Rows lie near named flat spaces through zero. A row that begins with a name and a colon came from that space; any other row is followed by the name of its block's space that it lies nearest.
z508_z642: [ -5 -13 -11 -16  -7  -6  23 -33   2 -19   9  10 -17  -9  -4  33  11  10
   9  10  33 -12   0   7 -34  -6]
z895_z470: [-24 -13 -25  63  40  35   6 -25  23  -6  -6   0 -75  17  26  17  44  38
  27 -12 -16 -31 -12  -4 -56 -22]
z389_z999: [-32  -9 -45  15 -44 -43   2 -26   1  -2 -26 -21   7  21 -23 -32  -6 -23
 -19   6   5   0   0   6  44  15]
z727_z315: [ -1  29  64 -62  28  -2  11  37   3  32  26 -13  44 -79 -21 -53 -52   0
   8   6   6 -33  -3  35  25  33]
z508_z642: [-19  -7 -49  27  -3 -40 -28 -22 -12 -14 -56  31 -51  28 -23 -21  44 -25
   7 -36   9  22 -34 -17  23 -40]
z895_z470: [-27 -56  13   4 -32 -27 -40 -23 -14  -5 -50   8 -23  46  -4 -10  40 -49
 -37 -51  17   3  -8 -16  53 -14]
z366_z331: [  9  29 -39  12 -12  13   5 -66 -27  12  -2  15 -24   5   6 -19 -27 -43
  12  -3  -8  21  16  10  42  31]
z20_z394: [ 21 -29  18  -7 -10  28   2 -19 -15 -15  17  16 -27  33  49  49  11  11
  -4  -9 -16   3   2 -20 -53 -13]
z20_z394: [-21 -40  38  26 -10  35 -19 -37  10  18  24 -48  -9  39  -5 -13 -16  -3
  -6   3 -24 -52  25   9  20  41]
z508_z642: [  7  14   3 -22  19   9   8  19  15  -2   9  18   4 -29  -1  26  -2  12
   0  11  17   9   1  -7 -22  -3]
z366_z331: [  8   7   4  -9  -9  11   5 -20 -11  13   4   5  -5  -7  10  -3 -18 -22
  -3   0   6   6   2   1  18  16]
z366_z331: [ 12  17 -32  -3  -7 -26   0 -11 -30 -24  -8  20  -2  18  14 -19   1   4
  14 -17 -40  22   1   4 -11 -13]
z508_z642: [ -1   8 -37  -5  -8  -9 -21 -43  -9 -28  12  12  -1  38 -21  -5 -16   1
   8   0 -47  11  40   0   2  24]
z20_z394: [-12  -9   5  22   3  14  -6 -18   4   4   2 -18   3  13  -1  -9   5  -6
  -3  -7  -8 -16  26  15  23  20]
z20_z394: [-14 -21  41 -17 -22  24 -11  -6  23  42  46 -48 -14   9 -24 -28 -78  13
  -2  46 -29 -53 -25 -18  -9  44]
z20_z394: [  0   9 -23 -23  -1   1  -1   2  10  -4  -7  33 -22  -7  15  23  -8  -2
 -15   3  -2  24  -8 -28 -21  -2]
z508_z642: [  4   1  -8  23  22 -13   2  11  -9 -15 -32  18  -5 -10  -3  11  60  -5
  14 -28  39  14 -10  11   5 -44]
z366_z331: [ 15 -14  13 -18  -7   4 -11 -41 -16 -23  18   6  20  18 -27  25   6 -16
   7  -2  16   1  42  16  15  14]
z366_z331: [  1 -32  47 -31  -9  39 -19  22  48  48   4   8 -31 -25 -34  63 -19 -31
 -35  38  92   2 -47 -64   7   0]
z366_z331: [-28   4 -32  31   8 -10 -35  -3  13  -2 -27  -1 -13  30 -18 -34   8  -8
 -11 -19 -39   6  15  -8  35  11]
z389_z999: [  9   7  33 -17  26  30 -11  41  12  11  -5  20  15 -20  35  20   5  -8
 -31 -19  -4  20  19 -14   8   8]
z508_z642: [ 25  18  -7  -8   3  12  19  -8 -21 -11  -7  30  16 -14  40  29  17 -20
  -9 -17  15  36  29  11   8  -1]
z508_z642: [ 31  24  -2  19  36   2   2   6 -33 -27 -13  27  21  -4  19   8  52  -3
  25 -40  -1  30  30  30   7 -30]
z727_z315: [ -4  -9  36 -38 -10  11  13 -44 -25  22  -2  13 -16 -29  30 -16 -19 -45
 -11 -27  22 -15   3  20  33  28]
z895_z470: [  7 -21  36 -23 -12  -5   5   5   3  11   9  -9   4 -19 -33  18  -2  -8
   6  19  60 -16 -30  -3  -1 -14]
z389_z999: [ 34  45   2 -72  65  10 -31  43  21 -25   9  85   5 -52 -41  58   6   8
   9  -2  23  55  15 -33 -31 -19]
z895_z470: [ -3 -45  24  14 -27  14  38 -90 -54 -11   8 -12 -38  27  75  -3  23 -11
  15 -42  -8 -45  12  46 -20   4]
z895_z470: [ -5 -35  32 -18   7 -15 -29  36  25  -6 -17  10   1  -4 -52  37  38  -3
 -12  -1  65   0 -25 -27   0 -37]
z389_z999: [  7  -2  42 -10  16  16  13  58   5  26 -13   7  -5 -36  49   6  10   3
 -17 -14  17   2 -38 -14 -17 -24]
z895_z470: [  2  20 -31  24 -18  15   8 -20  -1  15 -12  -4  16   4  14   3 -11 -39
 -24   7  10  31  32   2  54  32]
z389_z999: [  6   2   3  25   3  13   9 -12  -3   7  26 -29  -8  10  -9 -14 -15  23
  32  21 -19 -28 -10  12 -20   2]
z895_z470: [  1 -16   2 -11  -3  15 -22   9  26 -10   5  10   9  18 -16  49   6  -2
 -27  13  14  17  25 -30  -3   7]
z508_z642: [ -3  26 -29  17  38 -18 -37  38   7  -5 -45  39 -20  -3 -22 -18  36  -7
   5 -32  -7  37 -20 -22  19 -37]
z895_z470: [  2  -8  26 -28  -5 -20  -1   8 -10   3  11  -6   0 -10 -18 -23 -17  10
  16   3  -2 -21 -31   4 -14 -10]
z508_z642: [-24  -8  12  -2   4  22  35  -7  20  -6  30 -33  23 -11  46   4 -13  37
 -16  10 -33 -42  49  33 -32  43]
z727_z315: [-21 -51  -2  15 -48 -16   3 -43   5 -29  20 -51  35  55 -27  19   7  10
 -13  22   3 -34  46  21   4  25]
z366_z331: [-16  -2 -11   7   8  10 -36  -5  27  13  -9   5 -22  12 -41   0  -9 -16
 -10   7   3   5   0 -27  27  14]
z389_z999: [-37   2 -55  18   4 -42   6 -52 -16 -21 -43  22 -51   1   0 -40  36 -10
  18 -40  -3  -9 -14  22   7 -17]
z20_z394: [-15  21 -16  19  37  14 -16  39  38   0   4  -5   6  -3  -8  -6  -3  34
  -3   9 -40  -1  18 -10 -14  10]
z20_z394: [ 29  72 -45 -28  43   1  14  48   7  -1  -1  62 -20 -54  19  11 -19  26
  20  12 -19  53 -33 -29 -53 -27]
z727_z315: [  1 -27  37   8   4  25 -32 -14   1  16   8  -9 -25  24 -17   0  -3 -12
   4  -7  -1 -20  -8 -14  12   4]
z508_z642: [ 14   7  36  18   7  28  24  29 -12  15   5 -25  48 -14  58  -5   6  -4
 -18 -13  -9   0  33  30  22  16]
z727_z315: [-19 -10 -38  27 -37 -10  53 -58 -23 -22 -12 -19  18  13  66   1  21 -11
 -20 -15  -3  -6  51  48  11  25]
z727_z315: [ -3 -27  45  -8  -3  26 -12 -28  -1  21  13 -13 -13   2 -10   1 -10 -23
  -3  -4  21 -28   2   3  23  20]
z727_z315: [  6 -24 -12 -29 -57 -32  -4  -2  -3 -10   3  -2   9  30 -19  21 -22  -6
 -21  29  11  17 -21 -32 -11  -7]
z20_z394: [ 12  30  -6   9  10  30  27   6   2  -8  26 -15  57  -8  44  10 -14  14
 -13   9 -37  10  74  31   3  44]
z366_z331: [ -3 -30  41  14 -14  14  33 -28 -14   2  13 -39  28  -6  22   9  20  -8
  -1  -5  37 -38  27  47  15  14]
z389_z999: [ -1 -21  11  -8 -35 -23  20 -18  -4  19  -3 -18  -8 -20 -44   3  -5 -24
  12  29  84 -17 -53   1  16 -18]
z895_z470: [ 13   7  32 -18  21 -31  30   6 -45 -25  -8   7  33 -38  22 -28  41   8
  31 -45  13 -16   5  63  -4 -30]
z727_z315: [  9  25 -22  -8   0 -33  17  22 -13 -19  12  -5  19  -5  -2 -29 -15  39
  27  12 -41  -1 -14  13 -38 -16]
z895_z470: [ 12 -20  13 -14 -21  12   0  -1   4  -4   9   3  13  13   6  45   0  -9
 -23  13  23  13  12 -18  -5   3]
z508_z642: [  1  -9  45  18   6  16  -3  38  15  19  24 -51  42   0 -16 -15 -13  19
   1  21  -7 -31   7  14  11  13]
z20_z394: [ -2  14 -30  16  39   1 -16  38  20 -25 -21  34 -13   4  10  26  42  28
  -1 -18 -19  28   6 -21 -35 -32]
z20_z394: [ 28   9 -12 -34 -13 -31  20  29 -17 -13  -6  33  -9 -20   9  24   5  14
  12  10  25  29 -55 -23 -52 -52]
z389_z999: [ -4   6  19   9  33  18 -19  23   4  17 -11  11 -28  -8  17 -22   6   3
   4 -26 -24  -5 -19 -10  -1  -9]
z366_z331: [  6  29 -66  34  -2   8  11 -63  -7  -1  -2  14 -39   7 -23   6  -4 -17
  32  19  16  18   0   1  10   5]
z20_z394: [  2  38 -52  47   1  12  70 -15  -1 -10  12 -26  32 -23  47   9   7  24
  13  25   0   2  40  48 -16  17]
z727_z315: [ -4 -20 -10  -2   0   0 -27 -30  -3 -17 -16  28 -32  27 -11  23  26 -18
  -5 -22   8  13   7 -18   4 -10]
z727_z315: [ -5  23 -31  27  27  11  20  12  20  -6 -15  10   6 -24  13  24  32   6
  -3   0  24  17  21   9  -1  -5]
z366_z331: [-20 -10  15 -15   6  14 -48   0  34  34   1   1 -38   3 -55 -14 -37 -19
 -11  15   3 -12 -27 -42  26  21]
z389_z999: [-13  47 -57 -11  35 -34  18  12  12 -16 -18  37 -25 -50 -20 -17  10  26
  31   2   6  12 -28   6 -33 -27]
z366_z331: [-20  33 -38  32  21   3   0   3  16  17  -8  -8 -24 -10  -3 -44 -18  12
  14   6 -37  -6 -11   2   6  13]
z727_z315: [ -2  31 -54   7  -4 -21  27   2 -18 -15 -34  31  -1 -10  60  -8  18  -7
 -15 -26 -21  41   8   7  -2 -10]
z389_z999: [ 29  33  20 -11  64  42   2  10   8  -1  37  24 -15 -37 -10  24  -3  33
  47   9  -3  -6   4   6 -48  -8]
z389_z999: [ -2 -15  14   9   7   8  50 -18 -25  -9 -12   8 -23 -23  80  14  45   9
   7 -36  19 -19  -7  33 -39 -25]
z895_z470: [  4 -14  11 -16 -22 -20 -11  16 -11  -1 -14   5  11  12   3  -4   1 -15
 -20 -10   3  14 -13 -13  13 -11]
[-28  -8  -6   8  30   1 -27 -31   7 -19  -4   7 -22  16 -17 -19  19   8
  11 -31 -33 -24  33  17   4  14]	z895_z470
[-14   4  -8 -22 -12  11 -18 -68 -11  -6  30  -8   2  27  -7 -33 -53 -13
  -3  -3 -66 -19  61  20  27  72]	z895_z470
[  2   0 -12 -25 -15 -25  -6  33   3 -15 -17  19  20   4   9  13   4  -1
 -30  -3  -4  32  -1 -22  -5 -11]	z389_z999
[ 30   1  42 -43  -4  13  17  40 -11  -1   8  18  46 -26  49  39   1  -8
 -32  -7  19  27  19  -2  -7   0]	z366_z331
[-21 -10  29 -26 -45 -13  30  10   5  19   8 -49  76 -21  21 -26 -39 -21
 -52  15   8 -19  39  33  53  58]	z727_z315
[-31 -10 -61   8 -43 -26  35 -71   0  10 -33  11 -60 -13  -3   4   4 -38
  -5  11  67   0 -39  -4  14  -3]	z20_z394
[ -3 -25   1  12 -38 -18  41 -50 -17   7   6 -31 -13  -9 -19   1   5 -11
  26  23  68 -34 -35  27  -1 -13]	z389_z999
[-17  27 -37  42   6  10  15  45  21  11 -45   1  34 -12  63   0  26 -19
 -57 -19  -8  44  39   0  47  16]	z727_z315
[ -7   1 -29  -6 -32   3 -10   8  33  11 -17   6  28   4 -17  41 -12 -40
 -58  28  43  45  27 -35  51  29]	z508_z642
[-31  16 -28  20  14 -10  42 -17   2   7 -29   1 -20 -44  35 -26  23  -5
   2 -20  23 -15  -6  35   8   0]	z389_z999
[ -7 -24   2  15 -32   1   2  -8   4   1   3 -28  16  30   5   8  -4  -5
 -21  12   0  -7  12  -3  11  13]	z727_z315
[  3 -25  18 -44 -73  -9  35 -37 -15  15  27 -28  25  -1  15   8 -56 -25
 -28  36  25 -14   0   5   9  39]	z20_z394
[ -5  26 -33   4   2   4  23  -4  11   2   1   4   3 -20  15   3 -13   4
  -5  15  -3  11  13   5  -4  16]	z20_z394
[  5 -25  -5   3 -25   0 -11 -42 -10  -7  -8   9 -14  27 -18  28  15 -32
  -6  -2  37  11   4 -10  21  -4]	z366_z331
[ 30  -8   6   6 -14  -8   6 -28 -37 -12  -2   8   4  12 -10  16  25 -22
  24  -9  38  13  -6  13  11 -27]	z508_z642
[  5 -16  28  16  23  17 -34 -23 -16   0  13  -2 -39  32 -16 -23   5  11
  37 -23 -39 -29 -12   0 -13 -10]	z727_z315
[ -2  10  12 -20  16  12  20  11  10   8 -13  21  11 -48  24  24  15 -19
 -21 -11  47  12  13   9  14   5]	z389_z999
[ 17  22  -3  -7  17 -13  -2  59   8 -13 -18  18  49 -23  -6  23  27   0
 -15  -3  25  41  14  -4  12 -22]	z895_z470
[  8 -10   9  38  -4  30  13 -25 -14  17   9 -19 -29  17  32  -3   1   1
  17  -1  -9 -18 -14   5 -10  -2]	z727_z315
[ 24 -15  12 -10 -49   7  17   6  -7  17  -1  -5  24   3  18  42 -11 -34
 -34  24  52  29 -10 -22  19   0]	z895_z470
[ 27  -2  24 -25   8   5  28  23  -9  -9  13  17   0 -27  26  39  15  22
  13   4  29   3 -25  -2 -55 -35]	z389_z999
[-40 -18 -55  29 -32  -6  25 -75  11   9 -26  -3 -58   4   3   6   9 -29
 -10   7  45 -13 -14   0  16  13]	z20_z394
[-12   3  10  17  29   6   4 -26 -13 -13   9 -14   3   0   7 -33  15  15
  26 -27 -33 -35  34  46   2  14]	z727_z315
[-14  26 -23   8   7 -10  -7  16  24  20  -3 -12   2 -19 -45 -32 -28   0
   7  26   3  -1 -17  -6  25  12]	z389_z999
[-28   6  -2  -3   1  -4  -9  -2  20  30 -34   4  -1 -33 -23 -20  -2 -50
 -31  -9  49   7   0   0  75  23]	z389_z999
[ -1  -2   4 -11  -8  -4  15 -22 -14  -1   4  -1   0  -8  12  -8  -6  -6
   3  -5   2 -10   4  17   1   9]	z727_z315
[ -9 -58  43   6 -21  -9 -29 -24 -13   4  -6 -18 -29  38 -29  -7  19 -15
   7 -17  21 -34 -32  -8  11 -20]	z20_z394
[ -6  32 -14   8  27  -5  10  37  17  17  -3  -1 -15 -35  -8 -29 -13  25
  21  14  -8  -6 -41  -4 -21 -15]	z389_z999
[ 44  63 -44  25   9  -8  93  42 -17 -12  31 -15  35 -51  48  12  -4  68
  54  51   1  13 -28  34 -87 -40]	z20_z394
[  2  11 -27 -48 -35 -56   9  -3 -33 -24 -11  24  13   3  18 -29 -22  -2
  -9 -13 -36  23 -10   1 -11  -5]	z727_z315
